Here is a tiny trained network, its code and every weight. The questions are about switching its units off for an input and a class, where a switched-off unit gives its printed mean instead of its output.

import numpy as np


def w(rows, s, z=0):
    codes = np.array(rows[::2]) - 128.0
    scale = np.full(codes.shape[1], s)
    scale[-1] = z or s
    return codes * scale


def norm(h):
    return h / np.sqrt((h * h).mean(-1, keepdims=True) + 1e-5)


def f(y):
    return y / 2 * (1 + np.tanh(0.7978845608 * (y + 0.044715 * y**3)))


def log_softmax(a):
    a = a - a.max(-1, keepdims=True)
    return a - np.log(np.exp(a).sum(-1, keepdims=True))


def net(x, mask):
    res = np.array(x, float).reshape(1, 8) / 4 @ E
    u = 0
    for l in range(4):
        y = f(norm(res) @ A[l][:, :-1].T + A[l][:, -1])
        res = res + np.where(mask[u : u + 3], y, B[l][:, -1]) @ B[l][:, :-1]
        u += 3
    return log_softmax(norm(res)[-1] @ U[:, :-1].T + U[:, -1])


A, B = {}, {}
E = w([
[128,130,128,129,124,122],'x0',
[128,128,129,124,125,126],'x1',
[128,126,129,124,126,127],'x2',
[107,94,151,109,149,208],'x3',
[122,47,62,2,75,79],'x4',
[175,85,151,173,79,119],'x5',
[86,124,216,104,157,60],'x6',
[56,90,74,184,142,118],'x7',
],0.003)
A[0] = w([
[112,4,54,52,120,87,132],'L0N0',
[116,243,148,84,73,139,252],'L0N1',
[83,176,170,230,178,154,133],'L0N2',
],0.0036,0.0032)
B[0] = w([
[109,221,140,142,79,134,234],'L0N0',
[194,82,33,135,249,108,253],'L0N1',
[97,179,91,35,1,95,195],'L0N2',
],0.0046,0.0024)
A[1] = w([
[185,145,141,98,121,144,110],'L1N0',
[188,54,193,189,32,126,252],'L1N1',
[89,75,178,83,137,255,83],'L1N2',
],0.0059,0.0011)
B[1] = w([
[127,77,133,144,159,151,167],'L1N0',
[84,169,82,80,203,130,249],'L1N1',
[175,168,88,167,111,1,170],'L1N2',
],0.0076,0.0021)
A[2] = w([
[128,209,181,231,176,176,50],'L2N0',
[10,82,91,212,61,104,248],'L2N1',
[69,106,254,103,155,53,61],'L2N2',
],0.0052,0.0012)
B[2] = w([
[64,86,179,84,48,121,183],'L2N0',
[191,118,192,108,164,145,252],'L2N1',
[186,102,1,178,91,221,184],'L2N2',
],0.0079,0.0023)
A[3] = w([
[135,69,102,2,38,97,146],'L3N0',
[163,79,134,95,215,147,252],'L3N1',
[197,151,130,168,156,34,89],'L3N2',
],0.0045,0.0013)
B[3] = w([
[59,189,254,253,65,187,221],'L3N0',
[81,131,235,148,162,149,251],'L3N1',
[114,85,163,177,58,62,193],'L3N2',
],0.0043,0.0024)
U = w([
[62,155,179,117,22,166,127],'0',
[169,92,32,149,118,197,135],'1',
[159,136,113,156,104,2,30],'2',
[83,147,107,68,199,120,156],'3',
[134,151,139,129,145,135,251],'4',
[169,110,206,126,172,145,86],'5',
],0.0097,0.0026)

Each question gives the input, the list of numbers given to net, and the class t.
The units are the neurons (one row each of A and B). Each row of codes is followed by its name. A weight is (code - 128) times the scale printed after its matrix; where a second scale follows, it is the last column's (A, B and U).
mask holds one flag per neuron, layer by layer. A switched-off neuron (its flag False) gives its mean, the last column of its row in B, instead of its output. The means were averaged over made-up inputs and are rounded, as every weight is.
A unit's drop is (log p(t) with every unit on - log p(t) with that unit switched off) / (log p(t) with every unit on - log p(t) with every unit switched off).
The circuit of an input: a set's keep is (log p(t) with only the set's units on - log p(t) with every unit switched off) / (log p(t) with every unit on - log p(t) with every unit switched off). Starting from all 12 units, units are removed one at a time, each time the one whose removal leaves the highest keep (on an exact tie, the one counted first), for as long as the keep stays at least 0.8.
circuit, biggest first: the units of the circuit, biggest drop first
unit that matters most: the unit with the biggest drop
top k neurons: the k neurons with the biggest drops, biggest first
top k neurons in layer l: the k neurons of layer l with the biggest drops, biggest first
input [0,-5,-3,7,6,-3,-2,7], class 2: top 2 neurons in layer 1 => L1N2, L1N0
input [-3,-8,-6,0,6,-3,-4,3], class 0: top 2 neurons => L1N1, L3N0
input [7,5,4,-3,8,1,3,-6], class 0: circuit, biggest first => L3N0
input [4,1,-1,-6,2,-7,8,-1], class 1: top 2 neurons => L2N2, L1N1
input [2,-3,-2,3,3,-5,-2,6], class 5: circuit, biggest first => L2N1, L1N1, L0N1
input [7,0,-3,0,-6,2,8,-7], class 1: top 2 neurons => L2N2, L0N0
input [6,-3,-1,8,1,1,1,8], class 2: top 2 neurons => L1N2, L0N1
input [-3,0,3,-2,-4,-4,5,7], class 5: circuit, biggest first => L2N1, L1N1
input [5,5,5,1,8,8,3,-5], class 0: top 2 neurons => L3N0, L2N1
input [-4,-3,-6,1,8,-6,-6,-4], class 0: top 4 neurons => L3N0, L1N1, L2N2, L2N1
input [4,6,1,6,7,-2,-7,-5], class 0: top 4 neurons => L3N0, L2N2, L1N1, L2N1
input [2,4,5,5,4,6,-4,3], class 3: circuit, biggest first => L1N1, L2N2, L0N1
input [5,-3,-4,-6,-2,-5,-4,8], class 5: top 2 neurons => L2N1, L1N1
input [1,7,-6,-4,-3,-2,-2,-2], class 2: unit that matters most => L0N1
input [0,6,-3,2,8,8,7,-6], class 0: top 3 neurons => L3N0, L2N1, L2N2
input [-1,-6,5,6,-5,0,1,6], class 2: top 4 neurons => L1N2, L0N0, L0N2, L1N0
input [0,4,5,8,5,-1,-6,6], class 2: top 2 neurons => L1N2, L0N2
input [-1,1,2,-1,8,1,-6,7], class 0: circuit, biggest first => L3N0, L2N2
input [5,-8,4,5,-7,8,-3,-3], class 3: top 2 neurons => L1N1, L0N0
input [3,7,0,8,-2,-6,6,-5], class 2: unit that matters most => L1N2
input [-4,-7,-7,5,-4,-3,2,-2], class 2: top 2 neurons in layer 0 => L0N0, L0N2
input [-8,0,-1,4,-5,8,-6,-8], class 3: top 2 neurons in layer 3 => L3N0, L3N2
input [2,0,5,-2,-4,-1,-3,0], class 0: top 2 neurons in layer 2 => L2N0, L2N2
input [-2,2,-5,-4,4,-4,-3,-8], class 5: top 2 neurons in layer 1 => L1N1, L1N2
